Here is a tiny trained network, its code and every weight. The questions are about switching its units off for an input and a class, where a switched-off unit gives its printed mean instead of its output.

import numpy as np


def w(rows, s, z=0):
    codes = np.array(rows[::2]) - 128.0
    scale = np.full(codes.shape[1], s)
    scale[-1] = z or s
    return codes * scale


def norm(h):
    return h / np.sqrt((h * h).mean(-1, keepdims=True) + 1e-5)


def f(y):
    return y / 2 * (1 + np.tanh(0.7978845608 * (y + 0.044715 * y**3)))


def log_softmax(a):
    a = a - a.max(-1, keepdims=True)
    return a - np.log(np.exp(a).sum(-1, keepdims=True))


def net(x, mask):
    res = np.array(x, float).reshape(1, 7) / 4 @ E
    u = 0
    for l in range(4):
        y = f(norm(res) @ A[l][:, :-1].T + A[l][:, -1])
        res = res + np.where(mask[u : u + 5], y, B[l][:, -1]) @ B[l][:, :-1]
        u += 5
    return log_softmax(norm(res)[-1] @ U[:, :-1].T + U[:, -1])


A, B = {}, {}
E = w([
[126,131,128,126,128,129,125],'x0',
[126,128,128,123,125,126,125],'x1',
[124,129,128,127,128,126,128],'x2',
[97,95,74,21,230,109,238],'x3',
[189,204,8,105,49,11,116],'x4',
[133,195,216,78,44,157,185],'x5',
[127,128,130,125,127,130,125],'x6',
],0.0014)
A[0] = w([
[147,205,170,77,112,149,203,196],'0.n0',
[4,29,161,23,219,202,229,14],'0.n1',
[121,20,56,115,243,78,164,5],'0.n2',
[117,56,129,170,202,160,85,163],'0.n3',
[177,191,42,14,211,111,222,57],'0.n4',
],0.0028,0.0019)
B[0] = w([
[112,156,151,50,55,129,146,200],'0.n0',
[253,175,132,154,170,147,157,254],'0.n1',
[85,175,52,84,83,183,80,165],'0.n2',
[100,120,158,130,62,148,102,191],'0.n3',
[33,93,134,74,82,50,161,197],'0.n4',
],0.0031,0.002)
A[1] = w([
[117,125,202,122,124,230,106,90],'1.n0',
[175,99,173,185,174,139,119,83],'1.n1',
[117,63,186,211,149,160,50,4],'1.n2',
[241,175,86,99,161,110,193,76],'1.n3',
[131,4,101,154,222,151,159,103],'1.n4',
],0.0037,0.0032)
B[1] = w([
[24,87,126,135,80,35,147,254],'1.n0',
[111,111,40,118,111,86,179,138],'1.n1',
[106,67,2,100,153,182,166,191],'1.n2',
[33,83,199,156,136,189,144,206],'1.n3',
[144,253,117,121,50,150,89,171],'1.n4',
],0.0034,0.0008)
A[2] = w([
[47,80,219,207,75,115,113,40],'2.n0',
[220,215,202,87,55,172,121,61],'2.n1',
[36,120,156,73,197,234,176,118],'2.n2',
[125,94,147,209,128,208,135,4],'2.n3',
[208,184,92,161,254,197,87,69],'2.n4',
],0.0039,0.0023)
B[2] = w([
[87,161,139,16,45,15,223,176],'2.n0',
[151,163,24,95,157,211,103,235],'2.n1',
[167,160,114,178,62,146,38,254],'2.n2',
[31,115,81,54,150,121,69,121],'2.n3',
[194,182,150,115,4,25,169,158],'2.n4',
],0.0037,0.0017)
A[3] = w([
[122,167,218,94,74,188,172,142],'3.n0',
[185,91,140,225,229,163,83,79],'3.n1',
[148,192,104,59,94,118,181,146],'3.n2',
[212,70,191,252,158,26,84,1],'3.n3',
[13,12,42,144,220,125,73,97],'3.n4',
],0.0047,0.0018)
B[3] = w([
[135,103,93,114,193,94,144,241],'3.n0',
[28,90,137,86,137,1,209,137],'3.n1',
[90,95,166,195,95,113,97,253],'3.n2',
[142,229,67,152,242,42,237,148],'3.n3',
[56,30,86,188,234,233,40,218],'3.n4',
],0.0047,0.0027)
U = w([
[18,9,11,242,237,230,2,166],'0',
[244,236,101,231,16,237,15,194],'1',
[24,35,245,21,22,22,238,158],'2',
[238,64,245,41,241,244,242,11],'3',
[168,230,14,235,242,5,214,36],'4',
],0.0072,0.0012)

Each question gives the input, the list of numbers given to net, and the class t.
The units are the neurons (one row each of A and B). Each row of codes is followed by its name. A weight is (code - 128) times the scale printed after its matrix; where a second scale follows, it is the last column's (A, B and U).
mask holds one flag per neuron, layer by layer. A switched-off neuron (its flag False) gives its mean, the last column of its row in B, instead of its output. The means were averaged over made-up inputs and are rounded, as every weight is.
A unit's drop is (log p(t) with every unit on - log p(t) with that unit switched off) / (log p(t) with every unit on - log p(t) with every unit switched off).
The circuit of an input: a set's keep is (log p(t) with only the set's units on - log p(t) with every unit switched off) / (log p(t) with every unit on - log p(t) with every unit switched off). Starting from the 12 units with the biggest drops (on a tie, the unit counted first), units are removed one at a time, each time the one whose removal leaves the highest keep (on an exact tie, the one counted first), for as long as the keep stays at least 0.8.
circuit, biggest first: the units of the circuit, biggest drop first
unit that matters most: the unit with the biggest drop
k most important neurons: the k neurons with the biggest drops, biggest first
drop when u is switched off: that unit's drop, to one decimal
input [2,7,3,8,0,3,7], class 3: circuit, biggest first => 0.n1, 2.n0, 3.n4, 1.n3
input [2,6,2,2,-6,2,2], class 3: circuit, biggest first => 0.n1
input [-7,8,-2,1,-8,-7,-7], class 1: 3 most important neurons => 1.n4, 2.n4, 0.n1
input [7,-8,-6,4,-7,-7,-5], class 1: 2 most important neurons => 1.n4, 2.n4
input [5,2,2,2,4,2,6], class 2: 2 most important neurons => 0.n4, 3.n4
input [6,0,-8,-6,-6,2,6], class 2: 2 most important neurons => 2.n0, 1.n0
input [1,6,7,3,-7,-6,-1], class 1: 2 most important neurons => 1.n4, 2.n4
input [-8,-4,8,-3,7,0,1], class 4: 2 most important neurons => 1.n4, 0.n2
input [5,-7,-6,-2,-5,7,-5], class 2: 2 most important neurons => 1.n0, 2.n0
input [4,-5,-3,-3,-8,6,8], class 2: 2 most important neurons => 1.n0, 2.n0
input [-5,8,5,6,5,0,0], class 0: 2 most important neurons => 2.n4, 2.n0
input [3,5,-1,2,-2,8,-7], class 3: 2 most important neurons => 3.n0, 3.n4
input [-1,7,-5,-2,-8,2,8], class 2: 2 most important neurons => 2.n0, 1.n0
input [4,-2,6,1,-2,8,-6], class 3: unit that matters most => 3.n0
input [6,-8,1,8,-4,-2,-3], class 1: 2 most important neurons => 1.n4, 2.n2
input [0,-2,-2,-2,6,-6,8], class 4: drop when 3.n3 is switched off => 0.1
input [-3,8,-4,-8,-7,2,0], class 2: drop when 1.n0 is switched off => 0.6
input [1,8,-4,-7,5,-2,3], class 4: drop when 3.n3 is switched off => 0.2
